Each row, then the tier of its hidden value
-297 -243 107 -26 107 197 143 47 70 17 -170 -191 116 107 -320 -185 8 220
 -133 -135 159 45 -173 -90 99 -150 175 60 49 -12 87 -69 123 -274 -64 -51
 -29 -50 38 50 -202 244 : R
4 -172 2 -58 84 39 -6 100 175 14 -131 32 -91 222 -86 82 11 5 -123 -83 -8
 -204 -73 26 -51 130 -67 246 -154 244 174 10 43 -74 103 -54 92 79 213
 -36 -162 -13 : W
-285 -142 -122 -137 151 248 -23 -114 14 -141 -143 -85 70 -100 -151 -400
 -113 195 43 -142 114 62 -127 -97 -81 -172 169 -259 71 -25 84 -194 197
 -84 -146 76 114 -85 -202 99 -87 77 : R
-187 -168 32 -106 11 -141 136 -110 -29 -30 67 -174 -6 -70 -62 78 86 36
 168 110 31 81 -116 -132 47 114 -17 -201 149 -278 -8 -207 -116 -35 30 98
 175 -299 -209 -64 140 162 : J
-235 9 -158 -149 4 -138 381 -221 8 -39 96 226 30 139 -27 275 -39 -189
 321 86 -107 -49 -147 -202 -192 307 109 8 -9 -29 -35 -41 -17 -23 255 300
 350 -141 -173 -340 183 202 : X
-151 -104 -245 154 187 -147 -131 -86 -38 -268 -169 -39 9 -98 -4 -333 -97
 115 223 122 -87 -126 -127 -39 -106 -401 127 -197 -39 119 176 -300 158
 143 -97 -27 64 -9 -224 189 -35 -127 : J
-129 -152 48 -162 -159 -192 99 -6 84 272 167 -216 282 -319 80 286 149 60
 -100 177 127 41 -48 -23 244 98 -17 -83 174 -379 -91 -106 12 -106 -39
 125 38 -410 -52 19 81 330 : J
105 -107 -26 53 93 -383 -69 86 25 2 56 142 11 -214 1 -9 -120 192 46 -67
 110 154 170 -90 48 -33 -238 -396 185 138 27 -271 272 104 71 96 200 -207
 -101 118 190 -196 : W
447 46 241 156 371 -364 129 254 -214 211 37 -65 -7 -44 21 200 -28 -56
 -372 -21 128 69 135 -24 276 -5 -187 38 197 12 108 94 51 61 199 -179 -92
 -82 137 188 367 160 : D
112 19 -33 -210 76 -5 -64 -52 82 108 -43 -42 22 123 81 13 70 -93 -116 38
 61 -121 83 91 -20 249 -132 38 -68 88 103 -10 55 3 35 14 65 -79 78 -63
 -76 16 : S
82 -222 124 170 -31 -73 83 233 57 43 -113 -191 -116 195 -91 161 136 -62
 -242 9 -150 -57 -66 180 107 -102 -152 369 -66 101 269 192 -295 -65 116
 -199 -161 180 235 -29 -93 102 : V
-210 -68 -38 -66 276 -97 109 -33 -41 -107 -122 -1 69 106 -50 8 49 67 0
 -155 67 140 9 -73 73 68 -23 -61 126 39 255 -118 172 3 53 114 144 -181
 -249 -28 -24 118 : W
-216 -131 -588 -122 -148 41 -216 -177 4 -255 -126 30 -110 -295 294 -169
 -171 -34 292 47 -271 -150 -225 37 -330 -182 29 -187 -110 -72 117 -83
 -92 191 -43 137 130 126 -277 22 -14 -225 : R
-140 -94 135 -175 -93 154 71 -212 22 64 117 -193 99 -88 -216 -287 -144
 182 222 66 190 79 -29 -274 -11 27 103 -407 120 -217 -276 -363 27 -186
 -78 61 108 -227 -104 27 122 133 : D
185 -177 -202 43 -316 -192 -399 143 112 -60 -32 -204 15 -108 282 176 84
 102 87 119 -220 -119 100 172 72 -95 -421 160 -227 43 197 -252 -299 103
 -1 -54 -211 3 63 141 -139 -142 : Q
42 50 -357 139 1 -70 26 -6 17 -164 -61 173 -65 -64 128 -79 -260 -152 218
 105 -220 -266 -140 -25 -269 -148 63 108 -166 229 48 -59 75 187 178 74
 190 191 -34 -32 94 -75 : S
-58 -34 -52 -43 76 198 57 -44 -21 -177 -3 -92 -31 -40 -86 -206 -140 33
 168 -52 0 18 -82 -129 -87 -3 19 -83 13 -34 26 -249 -15 11 52 97 196 -90
 -167 1 106 168 : S
-284 -144 26 -106 -40 454 208 -38 171 22 -82 -85 135 105 -354 -262 -186
 155 48 -88 167 -126 -253 -210 -81 -27 304 122 -91 36 -159 -170 204 -334
 24 62 160 -11 126 -51 -175 319 : S
-118 -93 186 -114 142 -26 278 20 -5 111 -26 -140 -10 177 -185 66 91 -40
 -144 -60 137 99 -53 -57 81 243 -28 39 157 -94 61 90 -27 -122 97 17 104
 -145 -9 -167 25 230 : F
-119 -53 -95 -20 -5 168 70 138 41 -117 -63 -61 96 15 2 69 -105 69 15
 -222 -40 46 -42 -82 30 59 -98 267 -45 46 164 -114 -22 -26 120 139 55
 -26 -104 -34 -52 257 : F
-17 110 86 60 -61 114 246 121 -41 52 -30 -86 130 265 -62 77 -169 -63 -37
 -186 -63 61 73 -122 39 106 -99 397 -48 119 70 106 -176 -73 189 22 -181
 186 26 -161 -3 276 : Q
158 -78 -85 64 -203 89 6 148 136 2 -3 -59 -10 20 -29 10 -34 -45 -6 66
 -96 -104 -24 125 -57 -21 -157 230 -162 147 35 -60 -98 -46 151 22 59 67
 197 -72 -59 117 : D
-247 -30 -521 -232 -116 35 -69 -297 -11 -137 -146 115 9 5 180 -112 -141
 -35 344 32 -143 -108 -148 -65 -305 26 68 -155 -145 3 19 -97 43 6 53 188
 125 77 -211 -130 -93 -156 : Q
119 -64 -12 33 -40 -197 -88 96 127 54 -16 -55 16 40 49 60 23 3 -24 97
 -10 -132 77 67 28 62 -201 83 -73 159 86 -125 33 61 63 -27 35 -54 103 6
 -66 -62 : Q
-20 -179 -99 -100 60 9 -93 29 21 6 -172 -6 130 137 -16 85 110 171 -131
 -162 5 92 60 77 122 -81 -122 74 -89 128 281 -73 49 -188 26 5 -140 -19
 57 80 -186 76 : V
60 29 -94 -8 163 -305 144 -87 -203 43 38 46 -133 -61 265 273 -127 -247 6
 29 -194 -63 -54 -118 -32 75 -15 -33 123 -140 116 195 -204 196 183 -36 9
 108 -160 -8 387 -30 : C
-2 -173 -2 -55 170 -181 59 -43 52 10 57 102 56 -83 -24 209 53 62 22 54
 27 -52 -51 -87 85 9 36 -120 37 0 100 -228 156 -51 87 84 228 -254 -21 95
 152 132 : C
-64 -90 -265 -70 95 -179 50 -55 85 7 6 153 -34 -233 101 57 -119 -76 80
 142 0 -251 -211 -65 -159 38 123 -117 8 5 -42 -80 258 104 100 121 363
 -122 -35 4 129 -37 : J
112 131 94 -37 363 -203 95 13 -204 81 -106 -167 5 148 96 -20 69 -148
 -252 -57 82 118 147 54 146 134 -142 -9 197 -28 248 159 6 126 59 -92 -88
 -54 -149 -11 107 81 : S
-97 -168 -7 -65 -215 -34 -51 -83 75 -4 119 -54 227 -119 -33 85 -17 219
 209 34 -54 78 59 -133 79 -116 -65 -138 -48 -68 -1 -359 -116 -131 -51
 125 -78 -177 -77 87 44 155 : Z
171 116 -135 -3 95 40 -125 -66 -131 -154 -114 27 -99 135 32 -372 -230
 -12 111 -121 -95 53 167 -15 -208 -86 -181 -166 -68 258 132 -51 -95 133
 18 -39 -115 242 -97 10 64 -215 : Q
-156 126 -64 -40 159 -261 78 -167 -151 -58 -67 2 220 199 81 13 3 16 159
 -54 -31 174 196 -118 64 37 -89 -93 73 65 215 -127 25 71 19 114 -130 -93
 -335 -66 18 52 : F
-7 78 -111 39 -104 231 -120 117 69 -91 -140 -67 142 173 57 -149 -255 90
 40 -237 -93 -67 123 -66 -43 -51 -154 341 -213 296 151 -111 -40 9 45 4
 -217 257 9 25 -206 34 : Q
7 -58 -112 239 11 47 55 357 184 -83 -169 104 28 74 -49 -16 -166 23 -184
 -240 -78 -66 15 113 -22 -125 -136 427 -97 451 264 72 201 60 182 30 79
 224 134 -31 -194 39 : Z
-251 -305 -238 -16 -6 -302 -125 -117 114 -87 -207 -24 -71 83 -37 -51 101
 139 197 169 -33 -158 -175 11 -90 -114 11 -168 -78 77 116 -208 126 -40
 -23 -36 111 -65 -31 12 -232 -283 : X
101 -172 126 132 152 -39 287 246 35 57 -37 -6 -152 66 -229 95 8 -98 -256
 -21 -2 -64 -181 60 -7 -9 0 232 41 104 108 208 -48 -66 199 -76 144 61
 238 -78 107 210 : R
-105 22 144 34 358 -293 168 -130 -178 -6 -115 -12 19 282 -106 -95 -3 12
 -5 -82 60 175 136 -136 83 -12 -6 -215 200 96 208 -4 77 25 33 -71 -69
 -14 -213 -15 97 -53 : V
-51 -182 -175 45 -12 84 -17 49 4 -69 -185 -187 -94 -76 -99 -309 -10 46
 -53 48 17 11 -173 141 -66 -231 11 -95 32 -22 70 -13 48 -62 10 -64 81 42
 15 22 -111 -9 : D
155 189 101 71 473 82 213 83 -238 -112 -120 -49 -38 231 -67 -149 -117
 -132 -159 -224 45 131 90 -64 52 52 -48 131 113 139 261 65 44 92 178 -33
 28 53 -148 -8 190 247 : D
-232 -171 373 -19 201 -213 118 -85 0 35 -28 -295 -9 178 -249 -155 155
 145 -20 -6 202 233 108 -111 216 83 -71 -333 318 -115 112 -196 26 -52
 -96 -87 55 -275 -212 -11 -5 4 : V
58 75 -91 9 29 -196 104 33 -48 79 49 175 118 -72 150 167 -205 -25 -18
 -157 -39 112 162 -108 35 49 -130 -42 106 114 70 17 117 75 183 125 35 29
 -103 -15 202 13 : C
-106 3 194 69 219 22 172 107 -107 -47 -11 -113 122 45 -64 35 -154 121
 -71 -314 67 245 116 -234 228 2 -67 50 212 -18 178 -124 34 -6 95 32 -33
 -70 -235 84 155 257 : C
-136 -87 -386 -207 -93 101 -168 -211 76 -73 -39 135 69 -230 141 -182
 -197 67 189 10 -86 -141 -94 -54 -247 -125 103 -257 -113 37 -4 -157 113
 22 -83 148 104 35 -111 73 -6 -125 : W
-114 -82 -136 43 169 -136 -39 -95 -63 -2 -161 -16 -26 -24 85 -139 -161 6
 -23 2 -63 -134 -90 -75 -43 -237 145 -115 39 51 126 40 99 65 -28 -137
 -73 178 -79 151 29 -170 : C
11 -21 -157 -91 13 -257 -144 -76 -117 70 -70 -160 -3 -83 344 115 40 -122
 -96 59 -170 -43 53 95 32 -22 -151 -33 42 -139 234 165 -256 185 -59 -93
 -254 91 -150 68 61 -124 : W
-76 -115 147 52 -39 43 511 141 74 43 67 19 121 274 -325 353 150 -79 -16
 8 -22 74 -140 -30 80 172 11 429 -50 42 63 26 -118 -278 313 176 172 -155
 158 -314 22 594 : J
-90 -98 -84 -151 148 50 -35 -154 -24 -79 -73 80 150 14 -169 -260 -26 230
 87 -102 117 165 66 -74 -39 -132 26 -356 21 109 95 -267 203 -147 -84 120
 41 -155 -119 77 -25 44 : R
-223 -260 -20 -76 -195 -32 28 41 206 203 9 -165 241 -204 -78 75 45 181
 -82 122 123 -110 -163 -26 127 -93 105 24 11 -148 -94 -132 138 -208 -76
 34 12 -201 117 68 -155 196 : F
-275 -227 -302 -267 -215 -300 -103 -472 -61 -54 -14 -43 -61 24 178 106
 134 10 451 251 -198 29 -79 -70 -134 37 -29 -475 -7 -278 22 -201 -269
 -47 -29 86 18 -113 -281 -103 37 -260 : C
-87 -154 -126 -60 239 192 -94 54 -26 -175 -328 -23 35 310 -176 -170 -45
 269 -15 -297 93 39 -46 -82 24 -86 -45 133 -159 249 261 -215 182 -222 65
 -34 -63 52 25 104 -276 42 : Q
109 -10 71 58 76 -26 68 109 -42 -53 68 12 85 -4 13 147 -86 25 -19 -134
 -97 75 105 -86 85 -26 -142 127 -6 87 183 -107 -137 37 104 57 -59 -16
 -56 62 184 221 : Z
16 18 -86 -171 65 308 -92 -44 -31 -20 -139 3 75 152 48 -137 -173 63 -105
 -311 -40 45 112 -42 -38 -10 -64 86 -106 164 201 30 -46 -91 3 -9 -195
 221 -5 62 -79 45 : C
-128 -214 124 -93 125 -237 53 -66 27 200 10 -222 92 -148 -71 26 139 77
 -139 209 167 -82 -134 -44 160 -43 124 -209 168 -250 -22 -74 85 -87 -122
 -91 19 -276 6 123 45 111 : F
309 -116 -89 -72 70 -78 -268 66 -34 -4 -91 -77 -149 28 147 35 22 -14
 -128 19 -124 -168 31 121 -44 -30 -242 59 -176 102 215 11 -246 65 2 -170
 -188 132 169 156 26 -143 : F
-149 -82 8 -127 33 168 -46 -97 8 -118 -77 -27 107 156 -153 -207 -118 241
 155 -227 51 153 100 -181 -22 -15 -68 -144 -34 119 100 -286 13 -136 -43
 82 -57 -28 -136 31 -80 39 : W
-95 20 153 80 244 -489 74 32 -204 -21 10 -209 112 -29 93 105 52 94 25
 -71 85 323 218 -151 293 62 -254 -225 355 -162 207 -185 -2 183 21 26 -65
 -298 -428 63 197 41 : F

New part:
-56 45 -6 -84 318 105 -44 137 -134 66 -89 254 -27 68 -262 86 -50 54 -24
 -106 105 68 61 -97 -218 52 22 329 76 31 -89 -38 82 -200 24 251 74 129
 -171 -69 61 -282 : K
185 -21 -65 -251 203 -270 -182 -177 34 -138 22 35 47 54 5 98 -59 -161
 102 59 23 -21 52 111 149 -174 -53 236 12 267 -324 -23 169 -209 -50 133
 -38 64 -47 -85 105 65 : P
-80 6 -83 100 108 -58 -22 180 -96 46 -414 19 -17 -176 23 -113 -92 -119
 -17 58 261 -72 7 -155 150 69 -235 -194 -35 -245 221 231 -125 152 -22
 -218 -106 -185 88 -3 -67 67 : A
209 -104 143 32 66 -79 -151 56 112 62 -98 108 -40 -79 -48 79 -40 -120 90
 55 29 -201 -134 334 12 143 59 -265 -85 23 173 -45 -4 -307 69 -160 213
 60 90 24 31 -4 : M
-88 -180 -340 -159 4 -10 13 237 22 -268 -3 -24 113 -106 70 -25 -215 -215
 169 110 -126 -77 147 57 197 210 67 133 55 -172 43 -230 53 -22 67 109
 149 -29 -104 18 12 -37 : G
-97 -270 -244 107 74 -22 100 35 6 -312 25 27 -163 51 159 -111 -394 -139
 184 16 76 -118 -44 -59 316 104 -181 -269 20 -149 173 -153 128 246 194
 -180 98 -122 -43 -61 120 -14 : E
242 151 -17 -118 7 -24 -71 -77 315 -28 -47 10 -14 25 -35 -34 -150 2 102
 -108 19 -151 -118 347 -106 11 33 2 -19 -17 -66 -20 161 -308 -56 -60 153
 162 113 -66 127 -11 : P
-103 193 301 -27 160 168 36 -165 266 77 150 140 -18 134 -138 171 169 218
 -4 -200 -47 -48 74 -58 -130 -3 -149 307 -10 -408 117 297 -20 70 160 -29
 -164 21 180 -160 116 49 : G
-114 -227 -285 163 107 -2 97 -49 2 -309 -12 -39 -212 123 168 -104 -353
 -101 220 61 63 -264 -9 -94 357 -12 -256 -165 -20 -122 185 -194 175 210
 103 -174 83 -186 -50 -39 -7 40 : P
-95 -283 -285 -5 105 -16 20 122 25 -335 13 53 -150 74 206 -128 -385 -62
 142 177 24 -76 46 -37 340 91 -182 -242 157 -73 195 -220 55 75 127 -124
 173 -157 40 -116 77 -76 : B
132 152 41 -268 93 -25 -41 -198 270 -76 80 -27 29 32 -34 -22 -181 14 66
 -129 -36 -17 -128 262 -71 -15 115 -10 113 249 -285 -111 139 -150 -147
 212 33 260 83 -136 72 -122 : E
153 8 100 -55 128 -24 -106 1 196 10 -1 198 -47 97 -62 153 -92 85 77 35
 -66 -138 22 328 -80 26 -50 26 143 36 134 -60 -25 -400 142 -116 149 -15
 129 -94 195 -34 : N
66 -13 38 -248 142 -153 -28 -199 95 -130 94 -16 13 72 28 100 -102 -81 -7
 67 -90 -137 -3 70 121 -91 69 75 100 233 -335 -86 8 -105 -30 229 21 121
 37 -107 54 -33 : H
-78 -134 -285 -200 59 4 41 259 -111 -217 -12 86 102 -19 -8 58 -179 -155
 71 196 -134 -78 201 -30 128 184 103 255 109 -77 -79 -223 0 -154 111 230
 182 1 -138 -6 7 -159 : K
-62 96 -13 44 49 73 62 21 54 -159 -173 128 86 35 -40 -62 66 -94 -6 58 29
 -138 241 -105 -119 -40 30 144 -80 3 -118 191 -105 -119 -115 286 3 77 86
 -169 -192 -115 : M
137 113 -99 -177 49 -91 71 -139 104 -204 8 95 -44 161 41 34 -241 -41 -49
 89 -47 -224 11 120 -30 -65 92 78 85 198 -358 -58 39 -253 28 180 122 172
 20 -143 119 -137 : H
8 176 146 0 125 101 110 -181 211 -15 150 123 -75 173 -165 82 187 119 -38
 -156 -47 -152 110 -49 -244 -88 -7 323 -104 -272 -24 330 -37 -114 56 121
 3 134 101 -244 137 -40 : A
-141 22 95 115 259 120 103 48 -148 163 -223 72 -85 68 -249 50 -43 57 -15
 -161 169 -125 -6 -281 -56 -42 -141 174 22 -137 -29 35 0 64 18 108 3 -44
 -71 6 -51 -124 : N
-5 -47 -52 31 117 -75 -103 115 76 62 -313 -98 12 -232 -3 -195 13 -128 75
 -31 212 4 -19 -2 116 21 -155 -262 -26 -136 240 196 -105 74 -220 -129
 -48 -103 170 -78 -91 94 : A
-32 -57 -27 162 151 -6 49 76 -68 158 -367 -91 -130 -71 -82 -138 -23 -55
 20 -34 267 -193 -66 -204 152 -32 -220 -217 -45 -216 175 174 -90 106
 -130 -149 14 -149 119 -28 -135 70 : B
-78 -50 46 -175 231 132 -67 253 -40 -60 2 285 37 -16 -178 20 -114 -6
 -110 -81 44 157 27 -57 -261 209 219 167 73 9 -152 -84 19 -192 66 362
 227 284 -132 -90 102 -414 : B
-66 118 -76 -174 325 118 -194 219 -147 12 -152 296 38 -9 -184 71 -86 32
 -23 -6 129 142 63 -34 -204 149 31 364 30 59 -54 -77 173 -240 -21 237 24
 163 -212 -10 -38 -312 : L
33 -42 -90 -252 230 81 -132 278 -86 -86 -12 266 -2 -9 -132 -46 -133 -3
 -64 76 64 186 23 19 -180 209 194 95 91 123 -103 -117 69 -342 -27 319
 280 268 -106 -137 57 -442 : M
-135 39 -64 71 148 -33 -102 123 -50 -17 -403 65 133 -119 6 -17 15 -122
 101 78 156 -45 227 -119 144 -42 -272 109 16 -89 139 152 -82 64 -92 -41
 -232 -237 80 -2 -214 128 : A
-47 -158 -258 -171 31 20 78 253 -77 -237 40 65 48 -35 -24 2 -157 -180 3
 157 -138 -128 128 -21 13 216 238 161 12 -93 -104 -177 -33 -189 85 293
 314 130 -150 -43 42 -241 : L
100 -220 193 -89 99 -222 -56 -169 -36 -114 94 -14 -16 -5 66 94 16 -233
 40 177 -12 -150 -66 -25 337 -21 20 -227 -106 148 -179 15 -21 33 64 78
 53 47 83 -55 -57 36 : P
-1 -122 243 -171 195 -146 -100 -146 -114 -25 78 81 8 38 50 211 10 -81 32
 256 -30 -53 -13 -63 394 27 -102 -125 66 173 -95 -30 -35 65 119 44 -122
 -56 109 -42 -117 16 : G
-48 37 61 46 106 40 9 95 -26 -218 -180 353 158 129 -73 -5 22 -74 34 68
 88 88 385 -175 -105 -113 -102 268 39 101 -203 185 -60 -180 42 301 -30
 -5 84 -211 -82 -179 : A
38 -56 323 3 173 26 -44 -186 58 152 114 44 -99 152 -69 187 217 114 144
 91 14 -120 3 -95 343 -19 -299 -17 -32 -251 214 175 27 57 134 -201 -115
 -165 269 -94 -118 177 : E
60 -223 278 -209 202 -213 -137 -131 -25 -76 158 71 7 18 41 157 17 -110 1
 185 -41 31 -23 -22 308 -22 -25 -154 73 206 -159 -10 -70 -15 110 106 17
 17 125 -111 48 -27 : M
21 -110 -256 -211 77 14 -18 321 -164 -233 -26 217 61 -19 -33 -32 -202
 -162 14 209 -10 59 125 -22 20 235 170 125 40 22 -129 -167 72 -258 87
 266 278 151 -153 -65 22 -337 : T
-102 -27 -57 100 89 -42 -23 145 -20 4 -371 -17 29 -168 32 -106 -28 -131
 17 65 178 -107 81 -122 137 35 -189 -157 -26 -194 203 207 -172 114 -79
 -119 -90 -179 131 -32 -129 90 : L
112 197 112 -20 200 57 -68 -136 147 2 46 245 -43 208 -167 64 187 129 77
 -108 106 38 161 -34 -152 -149 -202 395 -96 -182 2 338 151 -214 30 10
 -81 52 109 -237 88 -5 : T
120 131 -32 -267 166 -87 -113 -193 284 -95 66 1 28 74 -29 50 -137 27 71
 -130 -51 -44 -12 244 -79 -123 16 243 125 169 -256 -78 148 -224 -101 153
 2 156 33 -124 172 -8 : B
171 202 -23 -158 86 7 -136 -146 374 4 -10 -49 25 23 -65 19 -93 57 181
 -192 -25 -119 -76 369 -106 -48 -38 204 11 -26 -24 -66 232 -259 -124 -38
 25 114 79 -40 93 75 : M
-86 -110 64 166 141 16 76 93 -22 108 -324 -30 -96 -50 -63 -127 -47 -35
 -13 -41 222 -143 -17 -217 126 -29 -191 -271 46 -170 140 152 -181 127
 -74 -81 34 -145 177 -74 -98 14 : H
-28 -302 -120 145 144 -3 88 -33 24 -337 155 119 -330 136 146 -186 -402
 -47 97 18 125 -68 -162 -40 193 68 -123 -496 1 -1 194 -127 121 149 176
 -150 258 12 2 -201 204 -215 : N
143 -151 44 -145 111 -280 -62 -151 -81 -171 43 36 0 22 67 103 -51 -261
 12 194 3 -148 -8 -3 265 -64 34 -62 -85 212 -297 19 17 -73 68 116 43 69
 -12 -62 29 19 : P
-209 -222 -119 215 114 55 152 -41 -14 -368 59 121 -217 149 169 -51 -428
 -66 110 6 58 -197 -37 -151 233 59 -202 -231 -7 -124 148 -164 114 312
 286 -132 75 -113 -77 -59 106 -104 : L
-30 -255 -307 127 42 -18 115 -6 2 -289 14 -76 -206 58 151 -180 -354 -157
 250 47 92 -198 -85 -45 381 66 -186 -313 -54 -137 190 -183 201 212 71
 -188 147 -116 -30 -54 1 9 : G
-31 129 49 -264 140 -10 78 -225 227 -82 139 -14 43 125 -59 160 -175 84 7
 -124 -185 -130 20 140 -72 -70 74 262 251 157 -318 -136 -11 -88 21 270
 -39 127 32 -122 177 -62 : E
25 45 28 -208 156 -131 5 -227 118 -161 116 46 56 100 -22 163 -133 -64 41
 -40 -130 -114 63 121 4 -124 49 243 130 247 -341 -101 35 -104 39 251 -50
 103 -39 -103 152 -29 : K
-108 27 16 124 217 53 27 98 -105 150 -317 29 -126 -56 -114 -56 -75 21
 -42 -69 248 -116 -75 -201 23 32 -197 -98 -12 -211 179 152 -66 114 -27
 -118 -37 -101 26 -13 -46 -40 : L
118 81 32 -277 132 -104 -107 -170 251 -141 90 9 42 23 6 8 -167 -30 33
 -98 -35 13 -68 220 -53 -63 84 77 93 221 -298 -77 120 -162 -85 196 42
 218 45 -131 159 -87 : P
50 -111 209 123 102 -37 -97 -16 106 60 -81 110 33 -52 -91 230 12 -130
 142 -16 -90 -310 -14 304 -10 83 36 -52 -56 34 172 -125 -53 -207 129 -72
 83 -32 14 97 -24 77 : A
80 -249 196 -124 272 -223 -170 -164 -82 -41 114 122 -71 130 48 218 106
 -71 69 295 -21 -83 87 -48 413 -111 -180 -56 78 187 -24 12 -51 -103 109
 -13 -39 -135 142 -125 -44 99 : H
-139 -241 -274 -29 7 7 115 65 88 -222 8 -201 16 -30 94 -72 -257 -150 272
 13 -98 -181 69 -33 386 69 -122 -14 98 -207 102 -277 80 202 26 -10 86
 -180 2 22 -44 102 : G
-111 20 -92 119 118 -26 33 82 -98 113 -410 -105 -12 -120 -26 -60 -12 -90
 68 58 186 -209 53 -185 235 -22 -278 -66 -13 -226 203 151 -111 163 -111
 -160 -155 -262 97 33 -211 163 : T
-93 -14 2 66 61 10 -18 96 65 -110 -271 54 135 -85 -3 -97 32 -140 71 28
 89 -43 219 -96 33 -36 -99 15 -17 -46 17 159 -127 5 -121 133 -58 -76 140
 -103 -182 8 : L
35 -14 -67 20 77 -73 -55 98 8 -110 -257 95 119 -77 -36 -128 54 -191 90
 35 157 38 209 -74 30 -70 -95 38 -60 8 -46 215 -45 -87 -141 122 -32 -27
 97 -143 -115 -5 : T
-175 32 14 24 361 79 -66 69 -49 148 -202 120 14 18 -264 137 23 29 26
 -279 138 -31 102 -189 -149 -67 -145 505 33 -190 -24 37 78 17 11 125
 -112 -38 -178 42 47 4 : H
-18 2 60 83 279 18 -3 103 -190 218 -352 113 -81 36 -216 -19 -59 43 32
 -89 318 30 -10 -251 71 -70 -288 21 91 -62 26 115 21 11 -25 -54 -56 -137
 32 -34 -43 -58 : G
-15 -170 182 -195 278 -235 -220 -91 -90 -81 59 189 32 46 91 278 25 -94
 -2 267 -23 3 113 -55 360 -33 -176 69 105 117 -64 32 -60 -9 208 -25 -163
 -135 65 -52 40 104 : H
28 -51 -135 -138 203 56 -19 213 -160 -77 -40 254 21 55 -202 38 -83 -81
 15 25 40 49 117 -44 -152 119 151 280 33 86 -175 -105 93 -308 31 338 217
 191 -192 -87 35 -327 : G
-64 48 59 214 128 90 42 113 -113 125 -403 39 -73 -87 -127 -128 -97 -84 2
 -136 337 -125 -132 -222 7 62 -153 -166 -175 -212 74 151 58 163 -55 -80
 -8 -8 -5 61 -172 -73 : M
84 -142 178 -162 217 -222 -201 -150 -58 -34 78 58 -12 -6 59 167 66 -119
 84 233 6 -26 -15 33 371 -25 -137 -107 -9 151 0 26 18 -19 61 -52 -99 -70
 98 -59 -50 92 : A
-49 -17 63 -89 223 110 -3 133 -35 57 -29 120 38 -22 -282 29 -20 -33 5
 -222 58 58 -8 -79 -223 82 142 269 -11 -46 -161 -67 91 -115 -20 331 161
 217 -160 -27 53 -268 : A
5 -43 249 -61 124 -59 -61 -117 -103 56 36 70 -95 27 87 191 71 -15 5 334
 5 -196 -87 -63 428 142 -164 -270 -61 -102 178 103 -62 106 166 -201 -122
 -110 194 -17 -197 74 : G
